Below are the code and all the weights of a small trained network. Each question names an input and a target symbol and asks about switching units off, where a switched-off unit gives its printed mean instead of its output.

import numpy as np


def w(rows, s, z=0):
    codes = np.array(rows[::2]) - 128.0
    scale = np.full(codes.shape[1], s)
    scale[-1] = z or s
    return codes * scale


def norm(h):
    return h / np.sqrt((h * h).mean(-1, keepdims=True) + 1e-5)


def f(y):
    return y / 2 * (1 + np.tanh(0.7978845608 * (y + 0.044715 * y**3)))


def softmax(a):
    e = np.exp(a - a.max(-1, keepdims=True))
    return e / e.sum(-1, keepdims=True)


def log_softmax(a):
    a = a - a.max(-1, keepdims=True)
    return a - np.log(np.exp(a).sum(-1, keepdims=True))


def net(x, mask):
    ids = ['ΔΘΦΩαβεζλμξπστψ'.index(c) for c in x.split()]
    T = len(ids)
    res = E[ids] + P[:T]
    q, k, v = (norm(res) @ M[0].T for M in (Q, K, V))
    z = softmax(np.where(np.tri(T) > 0, q @ k.T / 3**0.5, -1e9)) @ v
    res = res + np.where(mask[0], z, O[0][:, -1]) @ O[0][:, :-1]
    y = f(norm(res) @ A[0][:, :-1].T + A[0][:, -1])
    res = res + np.where(mask[1:13], y, B[0][:, -1]) @ B[0][:, :-1]
    return log_softmax(norm(res)[-1] @ U[:, :-1].T + U[:, -1])


Q, K, V, O, A, B = {}, {}, {}, {}, {}, {}
E = w([
[130,107,116,100],'Δ',
[131,81,121,129],'Θ',
[103,140,78,119],'Φ',
[147,78,98,132],'Ω',
[132,93,91,118],'α',
[166,68,125,128],'β',
[140,77,138,106],'ε',
[142,152,63,206],'ζ',
[113,161,74,194],'λ',
[163,124,102,190],'μ',
[150,142,131,124],'ξ',
[32,120,174,2],'π',
[184,89,85,174],'σ',
[152,65,140,141],'τ',
[208,125,69,207],'ψ',
],0.011)
P = w([
[144,158,145,122],'0',
[85,82,104,214],'1',
[108,3,162,115],'2',
[105,157,211,154],'3',
[121,134,18,152],'4',
[111,42,160,109],'5',
[76,162,196,141],'6',
],0.022)
Q[0] = w([
[90,109,126,134],'head 1',
[112,121,99,113],'head 1',
[164,95,8,56],'head 1',
],0.013)
K[0] = w([
[75,155,142,140],'head 1',
[124,114,136,179],'head 1',
[8,49,103,214],'head 1',
],0.011)
V[0] = w([
[95,107,44,13],'head 1',
[184,178,2,159],'head 1',
[233,16,105,87],'head 1',
],0.022)
O[0] = w([
[101,162,186,6,2],'head 1',
[184,212,77,53,140],'head 1',
[139,209,230,148,245],'head 1',
],0.023,0.011)
A[0] = w([
[122,114,94,214,116],'neuron 1',
[175,111,239,160,111],'neuron 2',
[140,175,181,11,155],'neuron 3',
[116,59,130,84,157],'neuron 4',
[100,49,109,58,178],'neuron 5',
[240,189,63,169,147],'neuron 6',
[128,166,89,54,36],'neuron 7',
[136,170,84,48,2],'neuron 8',
[146,202,150,171,68],'neuron 9',
[77,9,58,197,140],'neuron 10',
[6,174,90,122,128],'neuron 11',
[110,32,226,63,146],'neuron 12',
],0.017,0.0051)
B[0] = w([
[180,135,13,117,220],'neuron 1',
[172,106,117,39,247],'neuron 2',
[161,41,79,125,151],'neuron 3',
[69,115,105,142,134],'neuron 4',
[55,156,76,188,138],'neuron 5',
[33,83,174,99,220],'neuron 6',
[152,152,213,138,134],'neuron 7',
[173,162,220,122,135],'neuron 8',
[77,131,69,165,183],'neuron 9',
[205,178,253,98,225],'neuron 10',
[119,61,139,121,124],'neuron 11',
[21,101,189,172,178],'neuron 12',
],0.029,0.014)
U = w([
[153,161,150,63,82],'Δ',
[144,114,170,114,143],'Θ',
[65,220,144,34,4],'Φ',
[43,145,89,121,161],'Ω',
[78,5,126,112,179],'α',
[109,122,31,208,192],'β',
[149,232,164,169,149],'ε',
[112,116,105,37,139],'ζ',
[143,106,79,68,158],'λ',
[161,103,79,98,109],'μ',
[175,89,125,206,98],'ξ',
[121,38,198,195,28],'π',
[48,96,134,163,207],'σ',
[174,117,106,194,50],'τ',
[54,159,108,140,165],'ψ',
],0.015,0.0034)

Each question gives the input, a string of symbols that net reads in full, and the target symbol t.
The units are the heads (3 rows each of Q, K, V and O) and the neurons (one row each of A and B). Each row of codes is followed by its name. A weight is (code - 128) times the scale printed after its matrix; where a second scale follows, it is the last column's (O, A, B and U).
mask holds one flag per unit, heads first, then neurons. A switched-off unit (its flag False) gives its mean, the last column of its rows in O or B, instead of its output. The means were averaged over made-up inputs and are rounded, as every weight is.
A unit's drop is (log p(t) with every unit on - log p(t) with that unit switched off) / (log p(t) with every unit on - log p(t) with every unit switched off).
The circuit of an input: a set's keep is (log p(t) with only the set's units on - log p(t) with every unit switched off) / (log p(t) with every unit on - log p(t) with every unit switched off). Starting from the 12 units with the biggest drops (on a tie, the unit counted first), units are removed one at a time, each time the one whose removal leaves the highest keep (on an exact tie, the one counted first), for as long as the keep stays at least 0.8.
circuit, biggest first: the units of the circuit, biggest drop first
unit that matters most: the unit with the biggest drop
top k neurons: the k neurons with the biggest drops, biggest first
drop when u is switched off: that unit's drop, to one decimal
input β β Φ Δ Θ, target β: circuit, biggest first : neuron 1; neuron 2
input Δ β Θ ε ζ π μ, target α: circuit, biggest first : head 1; neuron 3
input Ω β Δ β β ε τ, target Φ: circuit, biggest first : head 1; neuron 10; neuron 6
input μ Ω β β ζ σ ξ, target β: unit that matters most : neuron 2
input μ ζ Φ Δ β, target ζ: circuit, biggest first : head 1; neuron 6; neuron 12
input τ β ε Δ τ, target β: top 3 neurons : neuron 1; neuron 2; neuron 12
input τ β ξ Φ Δ, target β: top 3 neurons : neuron 1; neuron 2; neuron 12
input ξ π λ Ω τ, target π: circuit, biggest first : head 1; neuron 10; neuron 2
input π Θ ξ Δ β Δ λ, target σ: circuit, biggest first : head 1; neuron 5
input Φ β σ ζ, target ζ: top 2 neurons : neuron 3; neuron 10
input α ε β Ω ε, target ε: top 3 neurons : neuron 10; neuron 2; neuron 3
input ε Ω β ζ β β β, target π: circuit, biggest first : head 1; neuron 10; neuron 6
input ε ε Ω Δ σ, target ε: circuit, biggest first : head 1; neuron 10; neuron 2
input ε λ Φ, target ε: unit that matters most : neuron 10
input Φ σ ε β ξ ε Δ, target ζ: top 3 neurons : neuron 3; neuron 8; neuron 10
input Δ ξ μ ε, target α: top 3 neurons : neuron 3; neuron 12; neuron 10
input Δ β σ Δ λ, target β: top 2 neurons : neuron 1; neuron 2
input Φ Ω β Ω π Δ τ, target ζ: top 2 neurons : neuron 3; neuron 8
input ε β β ε σ, target β: top 4 neurons : neuron 1; neuron 2; neuron 12; neuron 6
input β π β ξ β μ π, target ε: top neuron : neuron 6
input β β ε λ ξ, target β: top 4 neurons : neuron 1; neuron 2; neuron 12; neuron 6
input Ω ξ β μ β β Δ, target Φ: top 4 neurons : neuron 1; neuron 10; neuron 9; neuron 12
input Δ β Ω Φ μ, target β: top 2 neurons : neuron 1; neuron 2
input β Δ ε Ω, target ε: drop when neuron 1 is switched off : 0.1
input Δ σ Φ σ, target α: drop when head 1 is switched off : 0.6
input Δ ψ ε λ Ω λ ζ, target α: drop when head 1 is switched off : 0.7
input β τ Δ Φ ε β ε, target ε: drop when head 1 is switched off : 3.2
input β Φ β τ β Ω Θ, target ε: top neuron : neuron 12
